Here is a tiny trained network, its code and every weight. The questions are about switching its units off for an input and a target symbol, where a switched-off unit gives its printed mean instead of its output.

import numpy as np


def w(rows, s, z=0):
    codes = np.array(rows[::2]) - 128.0
    scale = np.full(codes.shape[1], s)
    scale[-1] = z or s
    return codes * scale


def norm(h):
    return h / np.sqrt((h * h).mean(-1, keepdims=True) + 1e-5)


def softmax(a):
    e = np.exp(a - a.max(-1, keepdims=True))
    return e / e.sum(-1, keepdims=True)


def log_softmax(a):
    a = a - a.max(-1, keepdims=True)
    return a - np.log(np.exp(a).sum(-1, keepdims=True))


def net(x, mask):
    ids = ['ΓΠΣθτω'.index(c) for c in x.split()]
    T = len(ids)
    res = E[ids] + P[:T]
    u = 0
    for l in range(3):
        r = norm(res)
        for j in range(2):
            rows = slice(2 * j, 2 * j + 2)
            q, k, v = (r @ M[l][rows].T for M in (Q, K, V))
            z = softmax(np.where(np.tri(T) > 0, q @ k.T / 2**0.5, -1e9)) @ v
            o = O[l][rows]
            res = res + np.where(mask[u + j], z, o[:, -1]) @ o[:, :-1]
        u += 2
    return log_softmax(norm(res)[-1] @ U[:, :-1].T + U[:, -1])


Q, K, V, O = {}, {}, {}, {}
E = w([
[54,48,136,174,121,66,147,81,116],'Γ',
[210,92,157,154,177,157,174,191,131],'Π',
[145,138,88,160,201,110,172,141,156],'Σ',
[148,138,147,19,183,102,124,20,128],'θ',
[129,127,154,126,143,104,26,145,147],'τ',
[181,107,72,76,4,80,107,194,165],'ω',
],0.021)
P = w([
[34,114,126,136,188,108,100,137,103],'0',
[120,116,228,135,82,140,64,28,254],'1',
[157,99,185,163,92,126,76,74,196],'2',
[136,112,116,191,123,130,78,67,178],'3',
[160,96,173,126,177,144,153,175,84],'4',
[118,155,159,161,205,133,176,131,135],'5',
[135,96,155,167,203,162,128,147,127],'6',
[155,152,141,188,163,161,162,104,142],'7',
],0.0087)
Q[0] = w([
[188,131,162,78,235,86,89,156,169],'L0H0',
[200,1,27,193,82,167,209,102,130],'L0H0',
[149,130,159,34,161,116,137,159,131],'L0H1',
[127,216,144,107,181,116,122,252,58],'L0H1',
],0.0074)
K[0] = w([
[159,254,173,103,191,226,115,40,151],'L0H0',
[127,77,74,206,135,156,197,183,60],'L0H0',
[95,95,143,157,115,81,182,93,206],'L0H1',
[135,52,141,192,61,226,193,140,239],'L0H1',
],0.0069)
V[0] = w([
[80,151,172,197,147,105,159,105,127],'L0H0',
[180,254,175,147,166,119,69,34,88],'L0H0',
[145,79,149,115,147,128,101,106,171],'L0H1',
[75,109,69,149,153,97,85,57,143],'L0H1',
],0.0067)
O[0] = w([
[126,49,71,130,130,122,107,142,151,189],'L0H0',
[172,98,152,147,150,255,209,127,94,143],'L0H0',
[137,114,153,178,156,74,87,141,146,220],'L0H1',
[190,154,154,92,154,129,105,216,93,253],'L0H1',
],0.01,0.0056)
Q[1] = w([
[78,114,192,75,136,117,159,100,134],'L1H0',
[143,158,133,2,112,124,142,231,153],'L1H0',
[74,94,126,144,130,127,151,152,52],'L1H1',
[95,170,155,44,153,149,165,137,94],'L1H1',
],0.0091)
K[1] = w([
[149,71,153,55,70,50,182,16,125],'L1H0',
[254,217,181,3,14,175,134,187,152],'L1H0',
[91,37,179,253,101,174,31,96,241],'L1H1',
[146,138,222,119,132,125,228,116,252],'L1H1',
],0.0054)
V[1] = w([
[216,238,55,50,151,126,57,175,130],'L1H0',
[136,166,137,169,116,236,56,174,146],'L1H0',
[144,148,131,69,215,127,187,62,130],'L1H1',
[182,81,2,40,115,110,168,148,198],'L1H1',
],0.0073)
O[1] = w([
[147,211,99,143,144,186,103,78,143,12],'L1H0',
[88,169,149,130,108,154,165,67,147,1],'L1H0',
[194,129,97,83,189,80,66,123,61,140],'L1H1',
[246,108,142,138,34,148,108,130,103,109],'L1H1',
],0.012,0.0044)
Q[2] = w([
[150,154,71,85,91,165,118,83,116],'L2H0',
[100,135,2,138,100,119,101,168,150],'L2H0',
[173,148,129,69,135,137,243,104,67],'L2H1',
[67,127,157,123,140,171,121,107,43],'L2H1',
],0.0092)
K[2] = w([
[184,201,167,94,73,148,132,82,176],'L2H0',
[47,129,112,150,18,102,79,134,168],'L2H0',
[192,99,190,2,96,209,233,88,132],'L2H1',
[163,137,168,141,169,91,183,92,204],'L2H1',
],0.0066)
V[2] = w([
[186,213,127,165,92,69,109,79,201],'L2H0',
[176,117,111,174,58,86,181,109,132],'L2H0',
[176,167,244,102,79,111,108,87,172],'L2H1',
[171,130,143,255,197,142,115,135,194],'L2H1',
],0.008)
O[2] = w([
[130,131,63,84,76,121,72,143,156,2],'L2H0',
[119,113,203,154,82,140,52,117,134,80],'L2H0',
[108,40,61,97,221,166,143,100,123,86],'L2H1',
[90,75,135,27,8,42,190,146,207,188],'L2H1',
],0.012,0.0032)
U = w([
[80,93,154,149,78,38,106,122,24,94],'Γ',
[194,182,30,72,25,127,84,210,103,190],'Π',
[196,151,83,95,162,110,108,84,21,198],'Σ',
[116,82,59,203,112,248,79,135,121,59],'θ',
[168,255,169,203,135,160,118,209,126,3],'τ',
[59,180,57,103,129,169,156,150,165,92],'ω',
],0.0079,0.0029)

Each question gives the input, a string of symbols that net reads in full, and the target symbol t.
The units are the heads (2 rows each of Q, K, V and O). Each row of codes is followed by its name. A weight is (code - 128) times the scale printed after its matrix; where a second scale follows, it is the last column's (O and U).
mask holds one flag per head, layer by layer. A switched-off head (its flag False) gives its mean, the last column of its rows in O, instead of its output. The means were averaged over made-up inputs and are rounded, as every weight is.
A unit's drop is (log p(t) with every unit on - log p(t) with that unit switched off) / (log p(t) with every unit on - log p(t) with every unit switched off).
The circuit of an input: a set's keep is (log p(t) with only the set's units on - log p(t) with every unit switched off) / (log p(t) with every unit on - log p(t) with every unit switched off). Starting from all 6 units, units are removed one at a time, each time the one whose removal leaves the highest keep (on an exact tie, the one counted first), for as long as the keep stays at least 0.8.
circuit, biggest first: the units of the circuit, biggest drop first
most important unit: the unit with the biggest drop
heads that matter: for each layer, one digit per head in row order, 1 if its drop is at least 0.15 and else 0, layers parted by /
drop of u: that unit's drop, to one decimal
input Π Γ θ ω ω ω Σ, target θ: most important unit => L1H1
input τ Π τ Γ Σ, target Γ: heads that matter => 01 / 10 / 01
input θ Γ τ, target Σ: circuit, biggest first => [L1H1; L0H0]
input Γ τ ω Γ τ Γ τ Σ, target ω: circuit, biggest first => [L2H1; L1H1]
input ω Π Γ τ, target θ: circuit, biggest first => [L2H1; L0H0; L1H1]
input Π τ Γ Γ Γ τ τ, target τ: heads that matter => 11 / 10 / 00
input θ ω τ τ Γ τ, target ω: circuit, biggest first => [L1H0; L2H1]
input θ Γ Π, target Σ: heads that matter => 00 / 01 / 00
input ω θ Π, target θ: heads that matter => 01 / 01 / 01
input Π Σ Σ, target Γ: circuit, biggest first => [L0H1; L1H0]
input Γ θ τ θ τ, target Σ: circuit, biggest first => [L0H0; L1H1; L2H0]
input Γ Γ Γ Γ τ Γ τ, target τ: heads that matter => 10 / 10 / 00
input τ τ Σ Π, target ω: drop of L1H1 => 0.3
input Π θ θ Π, target Γ: drop of L1H1 => -0.1
input τ Γ Σ, target ω: most important unit => L1H0
input Σ Σ Γ τ τ, target Π: drop of L0H1 => 0.1
